Below is a small trained network, with its code and all its weights. Each question gives an input and a class and asks what happens when units are switched off, that is, made to give their printed mean instead of their output.

import numpy as np


def w(rows, s, z=0):
    codes = np.array(rows[::2]) - 128.0
    scale = np.full(codes.shape[1], s)
    scale[-1] = z or s
    return codes * scale


def norm(h):
    return h / np.sqrt((h * h).mean(-1, keepdims=True) + 1e-5)


def f(y):
    return np.maximum(y, 0)


def log_softmax(a):
    a = a - a.max(-1, keepdims=True)
    return a - np.log(np.exp(a).sum(-1, keepdims=True))


def net(x, mask):
    res = np.array(x, float).reshape(1, 5) / 4 @ E
    u = 0
    for l in range(3):
        y = f(norm(res) @ A[l][:, :-1].T + A[l][:, -1])
        res = res + np.where(mask[u : u + 5], y, B[l][:, -1]) @ B[l][:, :-1]
        u += 5
    return log_softmax(norm(res)[-1] @ U[:, :-1].T + U[:, -1])


A, B = {}, {}
E = w([
[115,108,237,124,140,69],'x0',
[113,178,105,55,132,154],'x1',
[140,69,73,190,73,135],'x2',
[2,153,100,104,87,94],'x3',
[186,97,96,66,123,172],'x4',
],0.0069)
A[0] = w([
[171,200,181,98,182,70,227],'0.n0',
[165,81,133,158,143,144,150],'0.n1',
[146,241,254,125,103,130,254],'0.n2',
[110,47,99,91,131,28,70],'0.n3',
[193,119,91,171,90,188,219],'0.n4',
],0.0076,0.00098)
B[0] = w([
[128,175,112,104,173,93,236],'0.n0',
[117,17,122,173,71,145,197],'0.n1',
[119,121,131,47,200,112,253],'0.n2',
[171,185,187,73,2,208,172],'0.n3',
[139,147,63,216,140,110,233],'0.n4',
],0.009,0.0051)
A[1] = w([
[139,174,203,33,191,123,191],'1.n0',
[188,89,214,89,165,144,122],'1.n1',
[79,87,20,50,25,71,253],'1.n2',
[107,104,213,126,77,175,114],'1.n3',
[254,85,86,210,188,161,121],'1.n4',
],0.0081,0.0017)
B[1] = w([
[114,65,165,96,202,139,254],'1.n0',
[142,224,111,119,145,114,186],'1.n1',
[112,185,59,146,156,149,219],'1.n2',
[169,206,158,115,9,31,155],'1.n3',
[88,34,144,109,124,205,254],'1.n4',
],0.011,0.0072)
A[2] = w([
[225,65,112,157,106,187,109],'2.n0',
[110,135,152,77,50,96,131],'2.n1',
[79,115,76,75,201,170,116],'2.n2',
[46,222,101,207,135,106,253],'2.n3',
[198,197,182,34,138,254,67],'2.n4',
],0.0071,0.0022)
B[2] = w([
[88,65,125,196,82,151,215],'2.n0',
[143,78,118,122,7,21,155],'2.n1',
[170,113,216,183,123,118,254],'2.n2',
[199,150,128,96,156,146,200],'2.n3',
[59,151,105,157,62,89,188],'2.n4',
],0.013,0.0059)
U = w([
[119,149,122,83,4,47,17],'0',
[73,126,198,74,201,107,252],'1',
[95,6,99,186,78,204,201],'2',
[138,202,49,136,133,187,43],'3',
],0.012,0.0015)

Each question gives the input, the list of numbers given to net, and the class t.
The units are the neurons (one row each of A and B). Each row of codes is followed by its name. A weight is (code - 128) times the scale printed after its matrix; where a second scale follows, it is the last column's (A, B and U).
mask holds one flag per neuron, layer by layer. A switched-off neuron (its flag False) gives its mean, the last column of its row in B, instead of its output. The means were averaged over made-up inputs and are rounded, as every weight is.
A unit's drop is (log p(t) with every unit on - log p(t) with that unit switched off) / (log p(t) with every unit on - log p(t) with every unit switched off).
The circuit of an input: a set's keep is (log p(t) with only the set's units on - log p(t) with every unit switched off) / (log p(t) with every unit on - log p(t) with every unit switched off). Starting from the 12 units with the biggest drops (on a tie, the unit counted first), units are removed one at a time, each time the one whose removal leaves the highest keep (on an exact tie, the one counted first), for as long as the keep stays at least 0.8.
units of the circuit, in order: the units of the circuit, biggest drop first
top k neurons: the k neurons with the biggest drops, biggest first
drop of u: that unit's drop, to one decimal
input [-6,2,6,6,7], class 3: units of the circuit, in order : 1.n2
input [0,6,4,6,-7], class 3: units of the circuit, in order : 1.n2; 2.n3
input [8,8,7,-2,-2], class 0: top 2 neurons : 0.n3; 1.n3
input [5,-4,-1,4,0], class 0: top 2 neurons : 0.n3; 1.n3
input [-8,0,-5,7,-2], class 3: top 2 neurons : 0.n2; 1.n0
input [8,3,1,7,3], class 0: top 3 neurons : 0.n3; 1.n3; 2.n1
input [-6,-3,5,3,-8], class 3: drop of 2.n3 : 0.1
input [-6,4,8,5,-7], class 3: drop of 1.n3 : 0.0
input [-1,3,1,6,-3], class 3: drop of 1.n2 : 0.7
input [-6,-1,5,7,-8], class 3: drop of 2.n3 : 0.1
